Here is a tiny trained network, its code and every weight. The questions are about switching its units off for an input and a class, where a switched-off unit gives its printed mean instead of its output.

import numpy as np


def w(rows, s, z=0):
    codes = np.array(rows[::2]) - 128.0
    scale = np.full(codes.shape[1], s)
    scale[-1] = z or s
    return codes * scale


def norm(h):
    return h / np.sqrt((h * h).mean(-1, keepdims=True) + 1e-5)


def f(y):
    return np.maximum(y, 0)


def log_softmax(a):
    a = a - a.max(-1, keepdims=True)
    return a - np.log(np.exp(a).sum(-1, keepdims=True))


def net(x, mask):
    res = np.array(x, float).reshape(1, 7) / 4 @ E
    u = 0
    for l in range(4):
        y = f(norm(res) @ A[l][:, :-1].T + A[l][:, -1])
        res = res + np.where(mask[u : u + 3], y, B[l][:, -1]) @ B[l][:, :-1]
        u += 3
    return log_softmax(norm(res)[-1] @ U[:, :-1].T + U[:, -1])


A, B = {}, {}
E = w([
[181,191,223],'x0',
[162,147,146],'x1',
[138,38,93],'x2',
[52,22,131],'x3',
[120,120,105],'x4',
[78,186,112],'x5',
[255,4,137],'x6',
],0.0047)
A[0] = w([
[214,162,125,255],'0.n1',
[199,80,121,92],'0.n2',
[89,88,254,27],'0.n3',
],0.0099,0.0025)
B[0] = w([
[97,131,187,253],'0.n1',
[108,2,152,213],'0.n2',
[3,190,162,170],'0.n3',
],0.0083,0.0046)
A[1] = w([
[2,12,168,2],'1.n1',
[241,50,120,138],'1.n2',
[147,101,52,138],'1.n3',
],0.0075,0.00091)
B[1] = w([
[106,157,181,254],'1.n1',
[69,3,137,187],'1.n2',
[82,183,95,153],'1.n3',
],0.013,0.006)
A[2] = w([
[108,254,53,83],'2.n1',
[107,118,143,2],'2.n2',
[181,88,48,76],'2.n3',
],0.0089,0.00088)
B[2] = w([
[244,89,84,254],'2.n1',
[42,255,116,156],'2.n2',
[80,245,199,131],'2.n3',
],0.0049,0.0044)
A[3] = w([
[106,124,5,196],'3.n1',
[162,160,110,211],'3.n2',
[41,136,53,253],'3.n3',
],0.016,0.0021)
B[3] = w([
[145,56,5,198],'3.n1',
[242,126,142,177],'3.n2',
[129,162,61,254],'3.n3',
],0.015,0.0065)
U = w([
[170,147,172,2],'0',
[63,189,107,123],'1',
[223,195,219,171],'2',
[142,114,6,180],'3',
[117,28,191,212],'4',
],0.016,0.0068)

Each question gives the input, the list of numbers given to net, and the class t.
The units are the neurons (one row each of A and B). Each row of codes is followed by its name. A weight is (code - 128) times the scale printed after its matrix; where a second scale follows, it is the last column's (A, B and U).
mask holds one flag per neuron, layer by layer. A switched-off neuron (its flag False) gives its mean, the last column of its row in B, instead of its output. The means were averaged over made-up inputs and are rounded, as every weight is.
A unit's drop is (log p(t) with every unit on - log p(t) with that unit switched off) / (log p(t) with every unit on - log p(t) with every unit switched off).
The circuit of an input: a set's keep is (log p(t) with only the set's units on - log p(t) with every unit switched off) / (log p(t) with every unit on - log p(t) with every unit switched off). Starting from all 12 units, units are removed one at a time, each time the one whose removal leaves the highest keep (on an exact tie, the one counted first), for as long as the keep stays at least 0.8.
units of the circuit, in order: the units of the circuit, biggest drop first
unit that matters most: the unit with the biggest drop
top k neurons: the k neurons with the biggest drops, biggest first
top k neurons in layer l: the k neurons of layer l with the biggest drops, biggest first
drop of u: that unit's drop, to one decimal
input [-2,3,-1,-3,-6,7,0], class 2: unit that matters most -> 1.n2
input [-2,6,-6,7,-6,5,6], class 1: top 2 neurons in layer 0 -> 0.n3, 0.n1
input [-2,-6,5,-8,-4,-6,-3], class 4: units of the circuit, in order -> 3.n3, 0.n1
input [5,0,4,-8,-1,-4,0], class 4: units of the circuit, in order -> 3.n3, 1.n2
input [1,-2,2,8,6,-6,-8], class 1: top 2 neurons -> 1.n1, 3.n1
input [-4,0,3,8,2,5,-1], class 1: top 2 neurons -> 1.n1, 2.n1
input [-7,0,8,-6,-2,6,8], class 4: top 2 neurons in layer 0 -> 0.n2, 0.n1
input [0,-2,-6,-1,0,6,-7], class 3: top 4 neurons -> 1.n1, 0.n1, 2.n1, 3.n1
input [1,-4,-3,3,-1,8,-7], class 3: top 2 neurons in layer 0 -> 0.n1, 0.n2
input [-3,-1,-6,-4,5,6,5], class 2: top 2 neurons -> 1.n2, 0.n1
input [1,-6,-4,8,-4,-5,-5], class 1: drop of 0.n1 -> 0.0
input [5,0,-1,-7,3,7,-8], class 2: drop of 3.n2 -> 0.1
input [7,-4,4,7,-1,0,0], class 1: drop of 0.n3 -> 0.5
input [8,3,-3,5,5,1,2], class 1: units of the circuit, in order -> 0.n3
input [1,3,-7,3,-4,-8,1], class 2: drop of 3.n1 -> 0.4
